Here is a tiny trained network, its code and every weight. The questions are about switching its units off for an input and a class, where a switched-off unit gives its printed mean instead of its output.

import numpy as np


def w(rows, s, z=0):
    codes = np.array(rows[::2]) - 128.0
    scale = np.full(codes.shape[1], s)
    scale[-1] = z or s
    return codes * scale


def f(y):
    return np.maximum(y, 0)


def log_softmax(a):
    a = a - a.max(-1, keepdims=True)
    return a - np.log(np.exp(a).sum(-1, keepdims=True))


def net(x, mask):
    res = np.array(x, float).reshape(1, 6) / 4 @ E
    y = f(res @ A[0][:, :-1].T + A[0][:, -1])
    res = res + np.where(mask, y, B[0][:, -1]) @ B[0][:, :-1]
    return log_softmax(res[-1] @ U[:, :-1].T + U[:, -1])


A, B = {}, {}
E = w([
[68,39,176,54],'x0',
[128,131,130,127],'x1',
[127,128,129,127],'x2',
[142,80,2,95],'x3',
[53,127,79,208],'x4',
[180,41,156,198],'x5',
],0.0092)
A[0] = w([
[223,148,150,88,126],'neuron 1',
[112,209,109,78,121],'neuron 2',
[151,178,80,102,219],'neuron 3',
[66,47,144,60,73],'neuron 4',
[122,62,25,110,55],'neuron 5',
[185,63,152,217,97],'neuron 6',
[37,103,105,169,77],'neuron 7',
[167,109,151,79,53],'neuron 8',
[35,211,116,70,77],'neuron 9',
[82,157,208,194,142],'neuron 10',
[103,97,75,99,109],'neuron 11',
[182,79,8,92,1],'neuron 12',
[78,107,188,84,128],'neuron 13',
[49,114,100,241,55],'neuron 14',
],0.011,0.0032)
B[0] = w([
[74,142,38,48,209],'neuron 1',
[65,63,136,157,208],'neuron 2',
[97,118,143,196,220],'neuron 3',
[71,231,58,242,241],'neuron 4',
[182,142,214,123,247],'neuron 5',
[65,45,109,172,230],'neuron 6',
[213,162,86,26,207],'neuron 7',
[199,88,71,61,173],'neuron 8',
[113,1,164,127,226],'neuron 9',
[226,172,157,106,219],'neuron 10',
[194,130,169,170,202],'neuron 11',
[188,165,216,141,254],'neuron 12',
[157,164,121,170,210],'neuron 13',
[164,108,85,31,233],'neuron 14',
],0.0077,0.008)
U = w([
[138,133,157,132,255],'0',
[177,164,250,126,23],'1',
[104,34,172,144,73],'2',
[157,149,83,41,60],'3',
[118,208,96,205,134],'4',
[134,140,158,136,183],'5',
],0.014,0.0076)

Each question gives the input, the list of numbers given to net, and the class t.
The units are the neurons (one row each of A and B). Each row of codes is followed by its name. A weight is (code - 128) times the scale printed after its matrix; where a second scale follows, it is the last column's (A, B and U).
mask holds one flag per neuron, in row order. A switched-off neuron (its flag False) gives its mean, the last column of its row in B, instead of its output. The means were averaged over made-up inputs and are rounded, as every weight is.
A unit's drop is (log p(t) with every unit on - log p(t) with that unit switched off) / (log p(t) with every unit on - log p(t) with every unit switched off).
The circuit of an input: a set's keep is (log p(t) with only the set's units on - log p(t) with every unit switched off) / (log p(t) with every unit on - log p(t) with every unit switched off). Starting from the 12 units with the biggest drops (on a tie, the unit counted first), units are removed one at a time, each time the one whose removal leaves the highest keep (on an exact tie, the one counted first), for as long as the keep stays at least 0.8.
units of the circuit, in order: the units of the circuit, biggest drop first
unit that matters most: the unit with the biggest drop
k most important neurons: the k neurons with the biggest drops, biggest first
drop of u: that unit's drop, to one decimal
input [-7,-7,1,-4,5,-8], class 2: unit that matters most : neuron 9
input [4,1,0,1,5,1], class 3: units of the circuit, in order : neuron 7; neuron 14
input [5,4,-8,-7,-4,5], class 0: 3 most important neurons : neuron 12; neuron 5; neuron 6
input [-5,-3,-8,-7,-1,5], class 0: units of the circuit, in order : neuron 6; neuron 12
input [-6,6,-2,3,7,-3], class 3: 2 most important neurons : neuron 14; neuron 4
input [2,0,-2,2,-2,-7], class 2: units of the circuit, in order : neuron 9; neuron 2
input [4,6,-6,-4,-8,-2], class 3: units of the circuit, in order : neuron 1; neuron 8
input [-2,-2,-8,5,-5,-5], class 0: units of the circuit, in order : neuron 3; neuron 2
input [-3,7,3,-3,8,-1], class 3: units of the circuit, in order : neuron 14; neuron 7
input [7,-1,-4,8,1,8], class 1: units of the circuit, in order : neuron 5; neuron 12
input [-3,-7,-4,-7,-4,8], class 2: 2 most important neurons : neuron 6; neuron 12
input [-5,0,-4,-5,-2,7], class 2: 2 most important neurons : neuron 6; neuron 4
input [0,-4,-3,7,1,7], class 1: 2 most important neurons : neuron 12; neuron 5
input [5,-5,-2,-5,7,-8], class 2: units of the circuit, in order : neuron 9
input [3,-4,4,-1,-7,4], class 3: units of the circuit, in order : neuron 1; neuron 8
input [5,1,1,8,2,-3], class 1: 2 most important neurons : neuron 5; neuron 12
input [-1,7,-2,0,8,2], class 3: units of the circuit, in order : neuron 14; neuron 7
input [5,7,0,-3,7,-7], class 2: 2 most important neurons : neuron 9; neuron 2
input [7,8,-5,8,4,-3], class 1: 2 most important neurons : neuron 5; neuron 12
input [-5,-4,6,1,-7,-1], class 3: units of the circuit, in order : neuron 1
input [2,4,-4,-6,7,6], class 3: 3 most important neurons : neuron 14; neuron 7; neuron 10
input [-7,6,0,-2,-8,4], class 3: 2 most important neurons : neuron 1; neuron 4
input [8,-3,5,5,7,7], class 4: 2 most important neurons : neuron 4; neuron 9
input [-2,-4,7,8,-4,0], class 1: drop of neuron 12 : 0.3
input [-3,-2,-1,-3,-8,7], class 3: drop of neuron 8 : 0.1
input [8,7,0,6,-2,-2], class 4: drop of neuron 4 : 1.1
input [6,-4,-1,3,-4,-4], class 4: drop of neuron 12 : 0.0
input [-2,4,-2,-6,-8,-2], class 3: unit that matters most : neuron 1
